Below is a small trained network, with its code and all its weights. Each question gives an input and a target symbol and asks what happens when units are switched off, that is, made to give their printed mean instead of their output.

import numpy as np


def w(rows, s, z=0):
    codes = np.array(rows[::2]) - 128.0
    scale = np.full(codes.shape[1], s)
    scale[-1] = z or s
    return codes * scale


def f(y):
    return y / 2 * (1 + np.tanh(0.7978845608 * (y + 0.044715 * y**3)))


def softmax(a):
    e = np.exp(a - a.max(-1, keepdims=True))
    return e / e.sum(-1, keepdims=True)


def log_softmax(a):
    a = a - a.max(-1, keepdims=True)
    return a - np.log(np.exp(a).sum(-1, keepdims=True))


def net(x, mask):
    ids = ['ΘΠαγελξστφ'.index(c) for c in x.split()]
    T = len(ids)
    res = E[ids] + P[:T]
    r = res
    for j in range(2):
        rows = slice(3 * j, 3 * j + 3)
        q, k, v = (r @ M[0][rows].T for M in (Q, K, V))
        z = softmax(np.where(np.tri(T) > 0, q @ k.T / 3**0.5, -1e9)) @ v
        o = O[0][rows]
        res = res + np.where(mask[j], z, o[:, -1]) @ o[:, :-1]
    y = f(res @ A[0][:, :-1].T + A[0][:, -1])
    res = res + np.where(mask[2:26], y, B[0][:, -1]) @ B[0][:, :-1]
    return log_softmax(res[-1] @ U[:, :-1].T + U[:, -1])


Q, K, V, O, A, B = {}, {}, {}, {}, {}, {}
E = w([
[113,60,64,176,136,66,85],'Θ',
[119,148,212,201,158,112,47],'Π',
[133,40,190,152,93,101,73],'α',
[124,102,175,176,107,171,206],'γ',
[63,177,77,142,73,54,105],'ε',
[90,80,42,136,57,98,197],'λ',
[89,194,15,210,217,77,98],'ξ',
[143,125,137,245,164,164,122],'σ',
[86,172,210,134,45,120,134],'τ',
[139,120,218,10,197,96,192],'φ',
],0.012)
P = w([
[196,159,238,222,117,1,253],'0',
[224,176,139,132,133,59,201],'1',
[191,134,209,143,111,57,181],'2',
[168,140,157,137,128,76,174],'3',
[146,129,155,139,133,88,157],'4',
[131,119,143,137,142,99,150],'5',
[111,110,145,136,151,107,141],'6',
[97,100,141,136,159,115,133],'7',
[84,99,134,131,167,130,130],'8',
[70,87,139,127,167,137,119],'9',
[58,81,132,120,175,149,117],'10',
[49,81,137,124,187,160,109],'11',
[36,73,143,110,183,169,98],'12',
[21,81,139,132,196,160,112],'13',
],0.0076)
Q[0] = w([
[130,142,70,246,14,204,78],'h1',
[202,155,128,90,128,134,130],'h1',
[69,100,179,118,196,29,180],'h1',
[70,101,116,182,190,65,99],'h2',
[106,156,2,60,105,164,6],'h2',
[144,132,19,100,92,50,115],'h2',
],0.011)
K[0] = w([
[212,149,136,134,120,63,156],'h1',
[122,134,71,159,64,189,80],'h1',
[53,108,121,101,152,166,108],'h1',
[90,103,170,71,216,150,91],'h2',
[154,146,160,146,173,45,195],'h2',
[246,149,163,59,135,87,187],'h2',
],0.011)
V[0] = w([
[86,98,119,226,61,131,99],'h1',
[44,169,112,254,51,110,118],'h1',
[123,190,132,19,127,109,100],'h1',
[134,181,200,58,150,174,168],'h2',
[151,184,160,161,210,125,68],'h2',
[152,183,107,232,53,171,115],'h2',
],0.0074)
O[0] = w([
[213,132,189,100,55,141,116,3],'h1',
[208,193,236,77,58,123,123,11],'h1',
[23,150,64,129,120,125,69,135],'h1',
[149,161,154,37,127,201,115,165],'h2',
[151,154,195,167,216,133,55,126],'h2',
[2,138,102,220,184,179,169,75],'h2',
],0.0075,0.0043)
A[0] = w([
[194,170,40,112,154,172,140,98],'n1',
[119,125,138,156,165,158,168,134],'n2',
[125,153,148,121,160,138,135,119],'n3',
[129,190,117,148,99,75,129,147],'n4',
[215,108,228,31,102,135,156,106],'n5',
[164,56,120,149,121,91,88,148],'n6',
[116,92,82,72,48,118,182,117],'n7',
[93,124,152,122,136,128,190,134],'n8',
[126,69,105,110,138,131,159,127],'n9',
[141,83,146,125,162,110,180,117],'n10',
[84,161,99,114,115,93,123,163],'n11',
[130,119,144,131,154,134,166,127],'n12',
[123,142,74,195,120,125,170,169],'n13',
[255,177,162,107,79,133,39,2],'n14',
[202,137,144,96,153,62,155,178],'n15',
[191,130,241,114,87,138,185,206],'n16',
[234,124,201,101,68,175,126,106],'n17',
[163,99,125,136,181,94,150,148],'n18',
[137,147,103,84,102,84,108,107],'n19',
[90,70,106,128,161,147,132,86],'n20',
[136,171,154,128,144,66,61,88],'n21',
[107,173,135,107,109,81,159,189],'n22',
[127,181,142,75,155,132,131,110],'n23',
[133,174,162,140,109,135,200,157],'n24',
],0.012,0.0063)
B[0] = w([
[90,132,133,248,137,102,166,139],'n1',
[148,163,114,111,122,152,102,183],'n2',
[121,164,111,134,132,152,107,144],'n3',
[94,98,186,130,155,116,106,135],'n4',
[173,55,164,67,198,122,111,227],'n5',
[132,89,104,122,95,99,71,148],'n6',
[127,95,161,193,187,190,167,162],'n7',
[121,153,92,93,112,135,159,204],'n8',
[162,119,122,137,119,116,168,185],'n9',
[145,155,83,128,119,134,140,200],'n10',
[94,132,182,85,105,116,139,170],'n11',
[137,156,96,115,126,143,122,169],'n12',
[158,125,169,85,139,170,85,184],'n13',
[70,77,11,140,101,246,73,140],'n14',
[125,142,112,165,91,99,153,212],'n15',
[148,169,188,169,51,169,118,251],'n16',
[79,121,35,87,209,80,149,172],'n17',
[164,144,85,150,128,124,117,195],'n18',
[102,129,180,127,80,182,137,140],'n19',
[165,164,138,148,90,113,158,208],'n20',
[144,163,145,130,184,80,138,136],'n21',
[66,101,121,114,141,112,141,178],'n22',
[91,175,112,138,125,178,112,150],'n23',
[111,128,88,98,152,116,119,185],'n24',
],0.011)
U = w([
[179,114,149,155,22,47,109,144],'Θ',
[163,115,152,156,219,185,55,49],'Π',
[161,50,87,98,132,92,81,83],'α',
[176,145,112,60,182,102,162,255],'γ',
[75,176,221,122,2,104,136,63],'ε',
[144,60,181,170,163,140,186,88],'λ',
[147,171,197,187,176,56,123,125],'ξ',
[177,190,137,175,10,231,113,75],'σ',
[76,94,159,57,164,160,94,153],'τ',
[63,159,35,168,129,113,152,124],'φ',
],0.008,0.0033)

Each question gives the input, a string of symbols that net reads in full, and the target symbol t.
The units are the heads (3 rows each of Q, K, V and O) and the neurons (one row each of A and B). Each row of codes is followed by its name. A weight is (code - 128) times the scale printed after its matrix; where a second scale follows, it is the last column's (O, A, B and U).
mask holds one flag per unit, heads first, then neurons. A switched-off unit (its flag False) gives its mean, the last column of its rows in O or B, instead of its output. The means were averaged over made-up inputs and are rounded, as every weight is.
A unit's drop is (log p(t) with every unit on - log p(t) with that unit switched off) / (log p(t) with every unit on - log p(t) with every unit switched off).
The circuit of an input: a set's keep is (log p(t) with only the set's units on - log p(t) with every unit switched off) / (log p(t) with every unit on - log p(t) with every unit switched off). Starting from the 12 units with the biggest drops (on a tie, the unit counted first), units are removed one at a time, each time the one whose removal leaves the highest keep (on an exact tie, the one counted first), for as long as the keep stays at least 0.8.
circuit, biggest first: the units of the circuit, biggest drop first
unit that matters most: the unit with the biggest drop
top k neurons: the k neurons with the biggest drops, biggest first
which heads matter: for each layer, one digit per head in row order, 1 if its drop is at least 0.15 and else 0, layers parted by /
input ε φ φ, target φ: unit that matters most	h2
input φ ε φ γ Θ φ γ λ φ φ Π, target ξ: circuit, biggest first	(h2 n21)
input Π φ σ γ ξ σ, target Π: circuit, biggest first	(n13 h2)
input τ τ ξ φ Θ τ Θ τ, target ε: which heads matter	10
input φ λ φ, target λ: circuit, biggest first	(h2 n7)
input τ φ ε Π, target ξ: which heads matter	11
input φ φ τ φ Θ φ τ φ φ α φ φ ε, target ε: circuit, biggest first	(n11 n17)
input γ Θ Π α σ λ λ γ α γ, target γ: which heads matter	10
input Π Π γ γ ε γ φ φ τ, target τ: circuit, biggest first	(n15 n20)
input τ φ λ γ γ γ, target σ: which heads matter	11
input λ φ λ τ, target ε: which heads matter	11
input φ τ τ λ φ τ α φ φ τ Θ, target Θ: circuit, biggest first	(n20 n17 n6)
input α ε ε γ α Θ ε α Θ α σ, target σ: top 3 neurons	(n16 n5 n22)
input τ ξ α, target α: top 3 neurons	(n17 n5 n14)
input λ λ γ φ φ γ φ λ φ, target λ: which heads matter	11
input τ α σ γ ε Θ α φ Θ, target α: circuit, biggest first	(h2 n16 n6)
input λ φ φ α, target α: top 2 neurons	(n16 n6)
input τ α γ φ γ, target σ: circuit, biggest first	(n5 n17)
input ξ γ τ φ φ, target φ: unit that matters most	n5
input σ λ γ γ τ φ φ γ φ φ φ φ φ ε, target τ: unit that matters most	n16
